Read these off the table that follows. Counting starts at 0.
1) Which number is the top-left entry?
2) Which number is the entry directly above the largest entry?
3) Which number is the entry in row 0 and column 2?
4) Which number is the entry in row 1 and column 0?
5) Which number is the entry directly above -0.15?
6) Which number is the entry just left of 0.16?
7) Which number is the entry directly above 0.15?
8) Which number is the entry directly above -0.18?
-0.10	-0.09	0.09	-0.12	-0.07	0.09	-0.07	-0.11	0.10	-0.08	0.00	0.04	-0.09
0.04	0.05	-0.12	0.05	0.18	-0.13	0.00	0.16	-0.11	0.04	-0.02	-0.09	0.20
-0.06	-0.03	0.08	-0.06	0.28	0.04	-0.08	0.01	0.12	-0.09	-0.01	-0.19	-0.11
0.09	0.06	0.17	0.13	0.10	-0.02	0.08	0.06	0.17	0.08	0.05	-0.02	-0.18
0.09	0.05	0.14	0.08	-0.06	0.15	0.09	-0.15	0.13	0.07	0.06	0.02	-0.19
0.10	0.10	-0.12	0.05	0.10	0.10	0.09	-0.16	-0.10	0.02	0.01	-0.04	0.14
1) -0.10
2) 0.18
3) 0.09
4) 0.04
5) 0.06
6) 0.00
7) -0.02
8) -0.11

Questions about the matrix below.
1) The entry in the bottom-left corner?
2) The entry directly above 5549?
3) The entry directly below 3848?
4) The largest entry in the first column?
5) The entry just left of 4160?
6) The entry just right of 5816?
7) The entry directly below the centre entry?
8) The entry directly above 4612?
4246,3460,2995,2689,5765,5045,4949,4036,4315,6269,3024,3762,4523,6666,6049
7471,4402,3232,4554,6927,1773,5109,2250,5061,5037,3983,4404,4238,4767,5976
3947,5117,3678,2374,4676,5814,5929,5183,4146,5820,4923,3491,4081,6310,6350
3335,3214,3576,3000,5317,6153,4665,4826,4373,6400,2915,4116,4969,6812,5508
3573,4470,6087,5864,4332,6801,4252,6268,5199,5180,4635,5809,5946,5208,3938
3012,4575,5936,5243,4024,7353,4506,6663,4983,5346,4760,5484,5796,5541,4160
3190,5059,4134,2518,4236,6757,5746,5956,4148,5888,4972,3709,4366,6504,6017
6448,6410,7364,8291,4577,4328,4659,5607,6041,3436,6877,6780,5795,2822,3547
3569,4779,3788,2490,4630,6172,5645,5390,4154,5947,4612,3644,4315,6482,6107
5569,6025,7145,7675,4358,5158,4602,6001,5816,3848,6438,6560,5847,3421,3627
3013,3485,3996,3277,4965,6656,4631,5320,4410,6299,3203,4309,5163,6729,5300
6460,5236,3872,4270,5898,3123,5549,3549,4855,4895,5009,4299,4183,4857,5980
4244,4837,6335,6417,4433,6183,4322,6083,5383,4803,5047,6008,5908,4688,3869
1) 4244
2) 4631
3) 6299
4) 7471
5) 5541
6) 3848
7) 5607
8) 6877
